Each row was made from one walk, in order. Every step used is in the known rows, and no mark comes twice. Write each row's walk.
Known rows
rodi bala sakig betuneg: 62  44  -44  130  14  116  -35  -59  151  -28  -29  101  -56  1  82  -14  58  66  -175  -19  -117  299  163  63  -110  48  -36  -5  -150  94  -74  54  97  9  8  -84  -23  113  -82  -49  42  -80
timaf bala sakig betuneg loga rakor zupub kedisut: 17  286  -346  30  -155  -12  110  -87  -14  39  54  -43  -292  -82  156  -111  184  -293  -293  -8  225  89  35  293  145  43  -114  -284  -102  79  -168  -29  57  -49  -39  -31  -3  -80  195  -62  -84  -80
zupub timaf bala sakig betuneg rodi kedisut loga rakor: 15  123  11  235  317  41  177  96  -29  -16  62  134  -46  -236  -22  -22  183  -259  -285  -15  142  -10  -38  31  65  -31  -111  -206  10  114  -133  -26  508  79  -35  -63  -146  62  142  75  30  -41
bala sakig betuneg timaf loga: -18  195  14  39  3  120  105  -25  150  -1  2  151  -259  157  -27  -48  182  44  -320  58  -40  142  -40  -45  -58  7  -64  -189  -63  -103  -101  -35  215  114  22  -131  -123  38  -34  2  155  -140
zupub loga rakor kedisut timaf bala sakig betuneg rodi: -83  287  -201  -103  177  3  148  -2  -51  -9  165  33  -271  -14  55  15  162  -271  -245  3  279  -70  -244  -1  47  -68  -118  -280  -87  79  11  -60  -4  173  -64  -87  -217  62  103  60  -7  -131
zupub kedisut timaf loga: -105  117  67  -73  -93  -170  1  133  -181  -12  51  -43  378  -33  -61  -146  152  -11  -72  41  250  -191  255  -145  126  -39  -50  -182  62  34  -1  -58  157  -46  -68  -86  -110  76  36  141  -26  102
sakig betuneg rodi bala zupub timaf kedisut loga: -172  -74  63  18  57  -47  45  249  -63  -108  -71  147  793  179  7  -194  78  -108  -391  -33  149  -50  212  156  28  -83  -100  -189  -32  48  -249  8  445  50  -114  -142  -133  123  -93  239  -8  81
loga rakor kedisut zupub timaf bala sakig: -31  414  -107  -194  -76  -39  145  -253  -164  16  37  110  103  -61  123  107  197  -144  -371  61  477  -7  272  136  128  34  -12  -183  177  269  -59  30  356  -10  17  -53  -91  -107  236  6  -127  31
kedisut loga zupub timaf: -17  43  15  -58  -76  -102  7  0  -180  -34  -31  146  788  44  22  -111  -5  -47  -152  -39  247  -15  108  176  140  29  -3  -125  7  189  75  17  397  -10  -3  -7  -89  47  328  125  -132  63
zupub rakor loga kedisut timaf bala sakig: -2  249  -198  -110  -84  -75  100  -133  -159  -209  262  -90  67  -184  21  107  230  -238  -205  -21  408  -137  311  57  126  23  -4  -23  -83  141  104  17  257  77  -29  -17  -208  3  298  35  -86  -81
sakig betuneg rodi kedisut loga rakor zupub timaf: -23  99  -96  284  303  -112  86  280  -41  48  45  -48  146  93  34  -164  88  -242  -207  -164  69  -37  -304  47  165  -80  1  -219  32  109  -131  -25  190  -33  -116  -27  -68  17  106  -10  18  123
bala sakig betuneg loga zupub: 9  210  -280  2  -9  105  -1  29  102  -59  -63  129  155  -60  165  -176  60  15  -148  -23  -115  198  -137  179  64  55  -41  -175  -190  54  -110  -26  230  -15  -20  -28  32  14  218  -45  -21  -148
sakig bala zupub rakor kedisut loga: -217  52  -248  -203  -153  -109  84  -135  -183  -1  81  -39  -177  283  148  -131  98  -91  -362  12  431  -54  213  303  22  -20  -11  -47  -45  -28  -24  98  -87  9  12  -66  25  183  351  144  -5  -38
zupub rakor loga kedisut timaf bala sakig betuneg rodi: -23  169  -263  -8  214  -14  161  -43  -44  -267  241  -139  56  -72  17  18  223  -263  -259  -90  254  -27  -7  -20  79  -41  -62  -83  -171  76  22  -22  88  186  -88  -29  -217  23  187  25  -38  -146
loga zupub rakor kedisut timaf bala sakig: -125  379  -148  -234  -15  -39  37  -253  -217  -211  98  83  -18  -1  119  59  198  -177  -286  22  498  82  220  98  145  24  -3  -111  45  295  172  20  -32  26  25  31  -98  -20  294  79  -162  -54
betuneg zupub loga kedisut timaf: -214  104  -132  -205  -83  -166  19  86  -152  -131  166  -21  585  -272  -20  -180  49  48  40  -89  211  -115  201  209  115  -37  -8  -179  -104  -4  209  -86  155  -91  -45  -59  -202  94  127  180  -78  15
rakor kedisut zupub timaf bala: -65  230  4  -269  -66  -118  73  -196  -225  -74  15  20  431  138  3  24  121  -126  -405  19  438  9  426  49  85  -40  -7  -63  173  187  7  -10  64  -39  -25  -101  -151  -154  145  79  -185  117
rodi bala sakig betuneg zupub: -53  49  -130  48  -2  104  -21  -24  140  -39  -23  84  -41  -6  78  -111  29  153  -214  -61  -141  408  165  198  -107  19  -17  -74  -153  -3  -98  -6  -17  -135  7  -118  -101  133  -42  14  -6  -74
zupub bala sakig betuneg loga kedisut: 23  106  -201  -58  22  73  76  -24  90  -219  62  65  -142  -407  106  -107  146  77  -58  3  17  33  36  237  97  54  -155  -188  -263  5  -43  -3  288  115  -13  -30  -110  77  239  -15  10  -125
zupub loga kedisut timaf bala sakig: -12  164  -56  -184  -184  -72  92  -85  -141  -92  169  85  164  -423  -32  80  175  -162  -139  26  368  -89  416  169  84  27  -72  -125  -91  142  246  -15  413  68  27  -73  -193  27  137  189  -69  -97
kedisut loga betuneg rodi sakig bala: 14  -243  -341  4  285  48  129  -131  3  164  -8  115  147  -31  31  0  -42  273  -187  -92  -253  43  -516  65  -13  -18  33  69  -153  134  -66  -61  -159  -47  112  -91  -108  74  -84  -32  -16  70
zupub kedisut timaf bala sakig betuneg rodi: -7  97  38  -21  201  21  109  65  -58  -137  54  -39  -137  -165  -83  -56  256  -73  -219  51  217  91  103  -13  2  -29  -162  -205  -87  100  -4  -46  -27  153  -18  -88  -91  21  6  139  -28  -62
loga rakor kedisut timaf bala zupub: -171  360  24  -251  -153  -154  74  -69  -207  -80  16  23  -85  32  104  33  150  -381  -238  22  472  3  201  -38  126  -33  28  -295  135  195  133  -23  21  75  -26  -13  -47  -161  89  65  -135  81
rodi betuneg sakig bala zupub: -5  45  -177  -16  -275  34  105  176  58  26  -3  118  -233  16  29  -16  1  198  -261  -39  -57  437  128  100  -99  -15  16  -69  -92  50  -138  8  52  -33  150  -109  14  -65  -178  59  -15  -81
betuneg sakig bala zupub kedisut timaf loga: -167  132  -107  -159  -438  -166  70  104  -185  -3  67  -4  58  -123  -31  -162  159  130  -374  47  342  201  394  113  36  -23  -28  -264  -19  -43  -65  -43  71  -97  61  -156  -74  39  136  268  -25  46
rakor zupub kedisut timaf: -23  158  0  -71  -112  -194  -44  165  -183  -15  61  -175  57  50  -21  -109  167  -30  -89  -31  299  -48  158  82  150  -14  8  -160  26  162  77  -4  -177  -69  -39  -38  -6  -43  84  62  -89  167
loga betuneg zupub rakor kedisut timaf bala sakig: -159  370  -254  -162  42  -63  140  -207  -132  -126  78  77  -196  -62  63  3  227  70  -387  -15  309  -15  33  183  137  18  20  -83  5  294  47  -116  -273  -13  9  32  -227  -7  251  24  -107  -63
rodi loga kedisut timaf: -39  153  31  42  196  -116  -63  102  -98  -144  106  -2  666  -317  31  -23  55  37  50  5  36  -188  66  -44  94  13  35  -79  -62  153  151  -42  401  -29  -35  -32  -83  41  18  -5  -10  165
betuneg sakig bala zupub rakor: -158  43  -282  -4  -326  12  125  -166  -63  -59  148  1  -223  -46  75  -70  51  181  -282  -7  260  305  205  399  -84  37  1  -30  -98  -86  -84  38  -160  -28  133  -16  22  80  267  113  33  -127
sakig bala zupub loga rakor kedisut timaf: -266  294  -95  -241  -407  -176  66  -25  -202  65  122  15  3  51  148  -128  107  -126  -178  -12  496  22  144  192  62  -13  17  -326  -56  42  92  30  24  70  -22  -90  -100  90  364  148  -51  -23
rakor loga betuneg zupub: -23  80  -268  59  -211  -75  21  180  31  81  -13  -36  298  96  65  -105  -54  75  -184  -163  -181  32  -272  35  155  -6  111  -32  -122  79  -200  -120  58  -91  -93  32  -111  -55  202  -72  -113  -16
kedisut timaf bala sakig betuneg rodi loga zupub: 7  162  -69  94  172  67  52  59  -40  -74  26  141  443  -157  66  -17  62  -84  -293  -20  30  337  -116  -6  19  0  -21  -213  -120  178  50  -77  349  39  19  -133  -132  10  122  87  -92  -17
loga kedisut zupub bala sakig betuneg rodi: -21  -16  -266  -82  143  60  175  -18  31  -180  11  34  152  -326  133  -73  126  155  -140  -85  72  238  20  114  102  5  -98  -160  -119  115  -19  46  412  99  48  -91  66  52  41  60  -34  -50
bala zupub timaf kedisut loga: -106  76  107  -123  -181  -141  46  197  -160  -7  -92  136  407  92  -5  -123  182  -133  -255  66  377  -372  355  232  103  -22  -34  -181  102  69  -151  32  563  46  -60  -79  -51  45  173  275  3  72
timaf kedisut zupub bala sakig betuneg: -36  105  -207  -199  -63  14  109  -128  -5  -101  -146  155  -178  -31  122  -94  246  143  -188  5  207  66  225  33  8  17  -64  -124  35  99  -131  73  314  74  80  -230  55  50  89  109  -5  -35
loga zupub timaf bala sakig: 44  206  136  -43  -307  29  61  -180  -103  -60  -27  213  297  -204  30  85  108  -135  -283  24  362  281  393  266  99  87  -25  -166  23  258  66  22  422  38  35  45  -147  -101  355  159  -183  -98
timaf loga rakor zupub bala sakig: 42  149  -224  8  -429  -32  151  -35  -29  215  59  71  -569  -86  160  86  66  -121  -208  -46  260  166  -31  170  198  33  5  -274  49  36  -86  31  304  -68  42  -63  -142  38  260  37  -41  -23
betuneg sakig bala zupub kedisut loga rakor: -135  30  -327  -70  -271  -102  104  -5  -163  50  61  37  -8  -175  109  -147  47  51  -249  27  284  93  82  312  60  37  -69  -222  -79  7  -128  47  263  -69  124  -54  164  107  201  133  -26  20

Write each row's walk
-80  89  -246  -100  -178  -13  104  -149  46  -84  55  76  8  -273  76  -102  119  -178  -215  -80  202  140  365  367  20  15  -85  -163  -189  1  85  -35  281  -3  -24  -54  -123  44  155  195  -73  -250
timaf bala sakig betuneg zupub loga kedisut
-28  243  -343  161  -130  26  -19  74  40  37  92  -24  151  -74  217  -182  86  -44  -222  -49  6  165  10  311  139  58  -93  -240  -195  105  -269  13  156  -162  -72  -37  12  81  63  -148  -41  17
rodi bala sakig betuneg loga rakor zupub kedisut
-50  214  -169  -10  -543  -124  70  121  -29  -11  -73  123  220  28  40  -40  131  111  -511  -59  161  39  34  204  113  27  73  -127  -77  170  -358  -41  268  56  -39  3  -154  -144  331  125  -74  -38
rakor loga betuneg sakig bala zupub timaf kedisut
-98  326  -268  -16  49  -172  32  71  -115  -60  81  -148  193  67  97  -292  174  -116  -68  -69  202  -83  -172  80  166  -8  -49  -336  -82  89  -35  -77  -225  -29  -92  -69  -50  -33  165  -110  -53  111
sakig betuneg loga rakor zupub kedisut timaf
-11  74  -85  242  24  96  -1  138  -7  -40  10  89  559  -251  152  -104  54  -104  -260  2  46  251  48  189  118  34  -121  -217  -182  175  -187  -19  613  0  -48  14  91  59  159  120  -118  -85
timaf bala sakig betuneg rodi loga zupub kedisut
-202  355  -253  -99  -2  -39  -22  26  -26  -18  153  76  115  29  153  -169  100  34  -187  -64  158  92  20  177  18  -21  -30  -278  -160  89  -20  -38  6  -84  -69  -143  -240  222  127  12  -24  -36
rodi bala sakig betuneg zupub loga rakor kedisut timaf
-17  -16  -230  56  69  83  107  197  -67  -41  166  60  603  -557  147  17  14  279  -133  2  2  68  23  228  175  19  -68  -119  -121  88  -138  16  900  -82  59  -108  9  150  119  66  -35  93
betuneg rodi loga kedisut zupub bala sakig
-29  -107  -89  68  -69  -12  167  38  -66  185  0  149  510  -53  44  -92  83  247  -346  -65  61  44  -107  391  42  20  36  -136  -151  221  -144  -38  208  37  51  -50  -159  58  223  126  -27  54
kedisut loga betuneg rodi sakig bala zupub timaf
-202  133  51  -75  -380  -36  132  -89  -38  -204  93  118  524  -84  32  -144  140  -284  -324  -49  347  182  488  299  42  11  -108  -288  -186  14  141  -18  461  223  -12  -33  -33  -87  77  180  -49  -173
sakig betuneg timaf bala zupub loga kedisut
-63  151  -19  -53  78  3  66  23  -106  -198  -26  56  292  -181  27  -111  193  -129  -230  -22  258  299  101  16  110  1  -119  -281  -86  242  69  -29  144  110  -9  -23  -1  -35  97  170  -159  -68
loga zupub kedisut timaf bala sakig betuneg rodi
29  269  -57  -134  -366  -92  -35  115  -224  -79  81  -21  353  -121  42  -14  179  -217  -250  -5  378  109  337  14  214  34  -16  -205  -78  244  0  12  436  -10  -35  -45  -69  -63  360  131  -244  -3
rakor loga zupub kedisut timaf bala sakig
-182  330  -178  -279  92  -32  90  -176  -179  -159  182  -28  -418  3  5  15  232  -35  -313  51  435  -20  226  204  38  -36  -26  -100  42  54  77  -58  -320  -74  17  -68  -267  57  246  111  -79  -40
betuneg zupub rakor kedisut timaf bala sakig
-253  339  -24  -98  -316  -23  125  -91  -60  -65  111  112  108  217  124  -121  133  -369  -374  -4  411  94  146  206  56  -21  -95  -385  -92  13  -13  -25  215  222  -44  -33  -48  -72  159  60  -37  -144
sakig betuneg timaf bala zupub loga rakor kedisut
